Here is a tiny trained network, its code and every weight. The questions are about switching its units off for an input and a class, where a switched-off unit gives its printed mean instead of its output.

import numpy as np


def w(rows, s, z=0):
    codes = np.array(rows[::2]) - 128.0
    scale = np.full(codes.shape[1], s)
    scale[-1] = z or s
    return codes * scale


def norm(h):
    return h / np.sqrt((h * h).mean(-1, keepdims=True) + 1e-5)


def f(y):
    return y / 2 * (1 + np.tanh(0.7978845608 * (y + 0.044715 * y**3)))


def log_softmax(a):
    a = a - a.max(-1, keepdims=True)
    return a - np.log(np.exp(a).sum(-1, keepdims=True))


def net(x, mask):
    res = np.array(x, float).reshape(1, 8) / 4 @ E
    u = 0
    for l in range(3):
        y = f(norm(res) @ A[l][:, :-1].T + A[l][:, -1])
        res = res + np.where(mask[u : u + 9], y, B[l][:, -1]) @ B[l][:, :-1]
        u += 9
    return log_softmax(norm(res)[-1] @ U[:, :-1].T + U[:, -1])


A, B = {}, {}
E = w([
[96,84,157,5,210,120,127,112,154,109,99],'x0',
[140,154,100,161,194,194,135,89,214,173,100],'x1',
[204,165,212,115,123,169,114,126,198,123,234],'x2',
[159,71,169,127,135,117,36,142,100,136,120],'x3',
[136,49,54,113,79,124,91,81,132,116,194],'x4',
[32,92,113,138,124,16,76,22,80,160,165],'x5',
[232,85,98,121,85,162,137,59,109,168,69],'x6',
[159,227,140,73,181,79,110,148,108,209,138],'x7',
],0.012)
A[0] = w([
[60,146,43,157,99,25,98,94,65,159,160,157],'L0N0',
[177,144,96,231,31,193,148,162,133,84,201,124],'L0N1',
[142,167,154,129,104,99,149,131,93,177,121,3],'L0N2',
[141,122,62,113,106,178,193,34,156,155,139,107],'L0N3',
[155,166,137,113,195,150,110,90,174,167,158,118],'L0N4',
[50,175,144,254,147,113,155,147,122,182,61,117],'L0N5',
[34,182,149,147,117,129,195,162,173,77,188,96],'L0N6',
[48,37,56,155,125,160,121,115,182,62,135,140],'L0N7',
[131,118,139,151,84,98,108,107,101,120,208,118],'L0N8',
],0.013,0.0046)
B[0] = w([
[39,90,99,76,122,161,125,149,124,233,142,248],'L0N0',
[198,172,117,194,51,182,150,185,196,124,99,238],'L0N1',
[134,83,68,119,109,169,93,139,128,102,154,142],'L0N2',
[158,156,140,150,127,106,179,61,98,42,137,190],'L0N3',
[129,162,118,126,110,132,90,176,200,150,131,184],'L0N4',
[154,149,73,131,67,137,61,55,114,9,99,203],'L0N5',
[98,142,220,100,168,109,230,134,135,157,191,191],'L0N6',
[119,65,28,129,138,248,34,110,102,149,91,203],'L0N7',
[71,96,152,127,122,53,93,151,144,100,150,175],'L0N8',
],0.014,0.013)
A[1] = w([
[116,97,214,157,69,84,68,83,146,105,198,119],'L1N0',
[158,107,54,149,121,139,188,9,200,203,90,114],'L1N1',
[173,117,124,144,111,102,132,63,96,199,137,55],'L1N2',
[125,106,92,147,165,126,173,89,151,150,79,54],'L1N3',
[128,154,125,74,196,65,97,79,106,140,64,64],'L1N4',
[79,48,94,131,164,135,173,153,29,119,114,2],'L1N5',
[122,115,204,176,86,68,145,68,145,108,220,27],'L1N6',
[199,159,107,244,86,129,133,105,121,98,101,60],'L1N7',
[108,104,165,110,159,82,91,151,11,118,91,99],'L1N8',
],0.011,0.0071)
B[1] = w([
[162,71,102,163,167,58,140,114,110,79,221,176],'L1N0',
[160,116,107,115,133,126,164,127,107,33,212,230],'L1N1',
[119,119,135,106,153,124,165,110,142,154,200,124],'L1N2',
[112,118,130,122,108,132,83,94,159,70,152,131],'L1N3',
[147,153,110,154,57,190,101,114,151,134,129,151],'L1N4',
[87,128,245,105,190,157,111,54,130,200,104,174],'L1N5',
[165,141,137,130,199,73,149,162,97,102,145,150],'L1N6',
[192,110,114,81,153,145,125,105,82,73,87,254],'L1N7',
[150,147,102,102,118,130,219,30,147,116,83,165],'L1N8',
],0.012,0.0076)
A[2] = w([
[186,70,107,134,102,137,124,97,118,172,135,42],'L2N0',
[103,141,77,189,116,172,83,145,230,121,243,103],'L2N1',
[171,128,187,140,167,207,116,154,180,143,112,65],'L2N2',
[97,214,105,130,170,131,163,130,122,92,37,71],'L2N3',
[149,153,143,228,126,186,45,105,143,43,120,92],'L2N4',
[107,44,147,147,182,159,139,140,112,118,86,2],'L2N5',
[23,164,176,149,159,103,200,209,146,83,122,99],'L2N6',
[137,137,193,198,117,80,152,105,85,126,194,68],'L2N7',
[195,171,168,142,181,129,87,139,137,252,146,93],'L2N8',
],0.012,0.0081)
B[2] = w([
[142,174,156,161,148,55,167,150,110,128,174,139],'L2N0',
[142,220,247,123,155,98,150,127,196,167,46,235],'L2N1',
[95,121,72,106,161,163,133,78,85,216,108,185],'L2N2',
[203,79,108,118,145,64,134,100,105,47,192,158],'L2N3',
[185,150,154,73,148,122,149,77,116,77,46,254],'L2N4',
[88,104,99,80,92,151,139,72,121,157,150,133],'L2N5',
[143,178,164,141,173,55,175,139,167,126,227,169],'L2N6',
[161,105,98,48,106,58,108,121,172,58,144,149],'L2N7',
[92,137,119,52,134,129,145,59,196,160,80,155],'L2N8',
],0.011,0.009)
U = w([
[236,148,117,147,119,184,134,114,153,48,61,174],'0',
[130,122,137,199,183,129,102,179,68,136,130,3],'1',
[53,35,68,121,135,133,75,58,51,122,150,154],'2',
[154,97,182,181,199,118,57,131,125,138,112,1],'3',
[121,74,114,198,55,100,41,205,122,175,113,82],'4',
[157,147,173,123,173,36,177,137,151,80,214,139],'5',
[138,140,99,184,100,194,189,203,109,155,129,59],'6',
[84,161,168,101,159,142,157,126,194,249,124,191],'7',
],0.02,0.0097)

Each question gives the input, the list of numbers given to net, and the class t.
The units are the neurons (one row each of A and B). Each row of codes is followed by its name. A weight is (code - 128) times the scale printed after its matrix; where a second scale follows, it is the last column's (A, B and U).
mask holds one flag per neuron, layer by layer. A switched-off neuron (its flag False) gives its mean, the last column of its row in B, instead of its output. The means were averaged over made-up inputs and are rounded, as every weight is.
A unit's drop is (log p(t) with every unit on - log p(t) with that unit switched off) / (log p(t) with every unit on - log p(t) with every unit switched off).
The circuit of an input: a set's keep is (log p(t) with only the set's units on - log p(t) with every unit switched off) / (log p(t) with every unit on - log p(t) with every unit switched off). Starting from the 12 units with the biggest drops (on a tie, the unit counted first), units are removed one at a time, each time the one whose removal leaves the highest keep (on an exact tie, the one counted first), for as long as the keep stays at least 0.8.
units of the circuit, in order: the units of the circuit, biggest drop first
most important unit: the unit with the biggest drop
top k neurons: the k neurons with the biggest drops, biggest first
k most important neurons of layer l: the k neurons of layer l with the biggest drops, biggest first
drop when u is switched off: that unit's drop, to one decimal
input [-7,-6,0,-7,3,7,5,-4], class 4: units of the circuit, in order : [L0N1, L0N8]
input [8,-2,-1,1,-8,2,8,-8], class 2: 2 most important neurons of layer 0 : [L0N1, L0N5]
input [8,7,1,-6,6,-5,-7,-3], class 7: top 2 neurons : [L0N6, L0N7]
input [5,4,6,5,0,7,3,-3], class 5: top 2 neurons : [L0N0, L1N0]
input [6,6,-6,4,7,-5,5,-7], class 2: units of the circuit, in order : [L0N1]
input [-1,-6,0,-6,1,-3,-2,-5], class 6: units of the circuit, in order : [L0N6, L0N1]
input [-3,-5,2,-7,0,3,-7,-6], class 7: units of the circuit, in order : [L0N0, L0N6]
input [7,-6,1,-5,8,-1,3,6], class 2: top 2 neurons : [L2N1, L0N1]
input [-6,-4,5,1,-3,-7,-3,6], class 7: top 2 neurons : [L0N5, L0N3]
input [-2,8,-2,0,8,5,-5,5], class 7: top 2 neurons : [L2N1, L0N4]
input [8,8,-1,-6,4,-6,-8,-3], class 7: top 2 neurons : [L0N7, L0N6]
input [-2,-8,4,-3,-2,4,6,-3], class 5: 2 most important neurons of layer 0 : [L0N7, L0N8]
input [2,6,3,-2,8,4,6,4], class 5: top 2 neurons : [L0N3, L0N1]
input [-1,2,0,8,-1,-6,-2,4], class 7: most important unit : L0N5
input [-4,-7,7,5,8,5,0,3], class 5: 2 most important neurons of layer 2 : [L2N1, L2N7]
input [-7,-5,5,-3,2,5,7,-3], class 5: top 2 neurons : [L0N8, L0N7]
input [-2,3,-3,-4,-5,7,4,-4], class 2: top 2 neurons : [L0N0, L0N1]
input [-7,5,4,-6,4,8,4,4], class 5: top 2 neurons : [L0N3, L0N7]
input [-6,6,1,0,6,4,-4,2], class 7: top 2 neurons : [L0N0, L2N1]
input [5,8,-3,-7,-7,3,0,7], class 0: units of the circuit, in order : [L0N5]
input [-5,5,6,-3,-5,-5,-8,2], class 7: 2 most important neurons of layer 0 : [L0N6, L0N3]
input [-2,1,8,3,5,-6,-3,5], class 7: 3 most important neurons of layer 0 : [L0N5, L0N3, L0N4]
input [4,2,0,-2,-7,6,3,5], class 0: 2 most important neurons of layer 0 : [L0N5, L0N6]
input [7,-8,-4,8,-2,-6,3,-4], class 2: 4 most important neurons of layer 0 : [L0N1, L0N5, L0N3, L0N4]
input [2,-3,-1,-5,-1,-1,-1,2], class 5: drop when L0N7 is switched off : 0.1
input [7,3,-5,-8,-6,0,-4,3], class 5: drop when L0N4 is switched off : 0.0
